Here is a tiny trained network, its code and every weight. The questions are about switching its units off for an input and a class, where a switched-off unit gives its printed mean instead of its output.

import numpy as np


def w(rows, s, z=0):
    codes = np.array(rows[::2]) - 128.0
    scale = np.full(codes.shape[1], s)
    scale[-1] = z or s
    return codes * scale


def norm(h):
    return h / np.sqrt((h * h).mean(-1, keepdims=True) + 1e-5)


def f(y):
    return y / 2 * (1 + np.tanh(0.7978845608 * (y + 0.044715 * y**3)))


def log_softmax(a):
    a = a - a.max(-1, keepdims=True)
    return a - np.log(np.exp(a).sum(-1, keepdims=True))


def net(x, mask):
    res = np.array(x, float).reshape(1, 4) / 4 @ E
    u = 0
    for l in range(4):
        y = f(norm(res) @ A[l][:, :-1].T + A[l][:, -1])
        res = res + np.where(mask[u : u + 6], y, B[l][:, -1]) @ B[l][:, :-1]
        u += 6
    return log_softmax(norm(res)[-1] @ U[:, :-1].T + U[:, -1])


A, B = {}, {}
E = w([
[56,68,151,130,66,19,156,183,198,121,140,217],'x0',
[48,198,66,10,51,88,194,83,68,127,101,137],'x1',
[58,90,104,119,145,172,172,37,165,130,81,180],'x2',
[58,51,210,167,187,107,255,74,80,150,154,215],'x3',
],0.0077)
A[0] = w([
[160,188,116,170,132,254,97,71,151,165,99,129,62],'L0N1',
[160,153,134,117,111,40,40,136,207,70,124,145,115],'L0N2',
[135,34,69,110,130,105,51,88,130,113,93,153,1],'L0N3',
[13,88,157,125,126,143,250,116,142,128,106,208,22],'L0N4',
[67,36,69,65,60,96,134,161,235,120,75,203,15],'L0N5',
[118,104,162,181,163,219,166,115,165,136,130,147,142],'L0N6',
],0.006,0.0052)
B[0] = w([
[143,90,113,106,146,111,83,80,113,91,135,70,195],'L0N1',
[95,123,117,128,89,148,102,144,150,128,197,161,195],'L0N2',
[100,126,141,163,110,128,89,122,177,126,140,112,111],'L0N3',
[153,129,111,66,170,129,150,70,65,170,125,185,253],'L0N4',
[54,163,114,245,52,107,89,91,135,141,88,152,206],'L0N5',
[147,74,119,148,115,139,138,144,157,142,98,163,200],'L0N6',
],0.011,0.0053)
A[1] = w([
[130,121,148,189,98,96,113,160,253,68,26,184,5],'L1N1',
[109,91,126,111,205,157,176,108,201,121,28,106,22],'L1N2',
[68,159,76,32,73,52,210,104,128,98,71,176,53],'L1N3',
[159,99,134,134,138,181,93,167,176,109,140,87,75],'L1N4',
[88,90,197,186,126,77,238,148,114,192,141,225,79],'L1N5',
[129,181,174,157,189,187,142,97,167,201,43,91,2],'L1N6',
],0.0069,0.004)
B[1] = w([
[60,137,119,201,144,110,104,133,213,35,164,101,156],'L1N1',
[164,188,217,136,113,157,83,165,123,205,119,169,143],'L1N2',
[61,152,198,95,97,130,124,103,73,161,71,176,253],'L1N3',
[90,159,112,60,163,138,189,129,133,166,91,182,176],'L1N4',
[142,91,211,143,86,110,212,107,138,211,255,123,254],'L1N5',
[224,154,171,149,108,202,92,46,181,177,126,133,126],'L1N6',
],0.0087,0.0066)
A[2] = w([
[158,105,135,117,91,88,86,254,149,127,125,137,119],'L2N1',
[141,164,119,113,156,92,99,145,109,79,113,71,75],'L2N2',
[168,75,91,182,193,174,135,105,133,151,94,125,37],'L2N3',
[135,83,110,167,207,194,99,92,151,84,83,139,92],'L2N4',
[151,41,156,161,144,138,188,124,111,134,167,99,3],'L2N5',
[109,41,156,140,166,121,154,85,137,108,146,226,198],'L2N6',
],0.0097,0.0052)
B[2] = w([
[107,247,70,139,127,152,176,192,167,198,130,186,176],'L2N1',
[141,160,105,47,107,63,173,54,179,84,132,191,159],'L2N2',
[21,146,136,168,34,177,114,199,37,124,64,138,165],'L2N3',
[56,62,142,191,156,176,140,176,131,148,1,94,178],'L2N4',
[239,107,202,205,106,129,147,199,86,46,174,49,162],'L2N5',
[131,147,70,82,201,126,201,67,190,188,116,150,255],'L2N6',
],0.0079,0.0094)
A[3] = w([
[127,168,110,131,82,108,99,94,193,97,157,141,87],'L3N1',
[123,53,172,187,189,187,83,136,90,139,104,129,111],'L3N2',
[143,140,152,135,102,148,99,145,42,121,45,82,159],'L3N3',
[205,157,109,149,157,158,77,82,169,94,142,26,100],'L3N4',
[184,185,102,107,141,127,117,245,141,122,118,167,2],'L3N5',
[187,33,151,157,207,129,129,123,120,123,235,92,53],'L3N6',
],0.011,0.0057)
B[3] = w([
[171,134,153,214,72,108,130,147,133,126,175,103,202],'L3N1',
[40,104,172,189,147,181,132,141,76,86,170,41,231],'L3N2',
[182,88,176,134,97,101,48,122,66,2,92,97,254],'L3N3',
[204,20,80,105,225,59,159,109,178,182,98,201,196],'L3N4',
[165,172,113,50,151,237,38,143,68,213,190,58,213],'L3N5',
[214,149,176,120,135,125,197,222,146,50,233,98,201],'L3N6',
],0.0099,0.0057)
U = w([
[35,79,97,208,221,200,142,236,212,127,96,46,3],'0',
[210,231,59,55,127,187,29,226,145,218,215,76,70],'1',
[107,201,170,27,53,41,85,95,17,17,57,85,51],'2',
[28,170,64,241,32,23,68,173,221,121,136,212,156],'3',
[45,120,155,44,177,65,225,25,76,239,86,239,179],'4',
[248,48,31,34,218,31,82,80,160,80,44,101,164],'5',
[132,18,182,182,209,208,50,104,18,61,31,26,126],'6',
[227,82,219,203,203,152,233,199,147,133,234,110,186],'7',
],0.014,0.0054)

Each question gives the input, the list of numbers given to net, and the class t.
The units are the neurons (one row each of A and B). Each row of codes is followed by its name. A weight is (code - 128) times the scale printed after its matrix; where a second scale follows, it is the last column's (A, B and U).
mask holds one flag per neuron, layer by layer. A switched-off neuron (its flag False) gives its mean, the last column of its row in B, instead of its output. The means were averaged over made-up inputs and are rounded, as every weight is.
A unit's drop is (log p(t) with every unit on - log p(t) with that unit switched off) / (log p(t) with every unit on - log p(t) with every unit switched off).
The circuit of an input: a set's keep is (log p(t) with only the set's units on - log p(t) with every unit switched off) / (log p(t) with every unit on - log p(t) with every unit switched off). Starting from the 12 units with the biggest drops (on a tie, the unit counted first), units are removed one at a time, each time the one whose removal leaves the highest keep (on an exact tie, the one counted first), for as long as the keep stays at least 0.8.
units of the circuit, in order: the units of the circuit, biggest drop first
unit that matters most: the unit with the biggest drop
k most important neurons: the k neurons with the biggest drops, biggest first
top k neurons in layer l: the k neurons of layer l with the biggest drops, biggest first
drop when u is switched off: that unit's drop, to one decimal
input [-6,-5,-3,-6], class 5: 2 most important neurons	L3N4; L2N2
input [-6,-1,-6,-4], class 5: units of the circuit, in order	L3N4
input [-4,-2,6,5], class 7: 3 most important neurons	L2N5; L1N3; L1N5
input [-7,4,7,-3], class 5: 2 most important neurons	L3N4; L0N1
input [8,-2,-7,-2], class 1: units of the circuit, in order	L2N1; L3N5
input [-5,1,-1,0], class 5: 4 most important neurons	L0N1; L2N2; L0N6; L3N4
input [3,-4,7,4], class 7: 3 most important neurons	L1N5; L2N5; L3N6
input [1,0,0,5], class 7: 2 most important neurons	L1N5; L2N5
input [-6,7,1,-2], class 2: 2 most important neurons	L2N6; L1N3
input [-5,0,-2,1], class 6: 2 most important neurons	L1N5; L2N4
input [-1,-8,-2,1], class 0: 2 most important neurons	L0N4; L0N6
input [-3,-4,5,5], class 7: 2 most important neurons	L1N5; L2N5
input [3,-8,-1,-3], class 1: 4 most important neurons	L2N1; L3N5; L0N2; L0N5
input [-5,4,-2,2], class 2: top 2 neurons in layer 2	L2N6; L2N5
input [-7,-8,-6,-6], class 5: unit that matters most	L3N4
input [7,2,-8,-1], class 1: 2 most important neurons	L2N1; L3N5
input [4,6,-2,-4], class 3: top 2 neurons in layer 0	L0N4; L0N5
input [-6,-3,-5,-4], class 5: drop when L3N4 is switched off	0.2
input [-6,-6,-2,5], class 6: drop when L2N3 is switched off	0.2
input [-5,1,-5,2], class 5: unit that matters most	L1N5
input [5,-4,-3,-4], class 1: drop when L3N5 is switched off	0.5
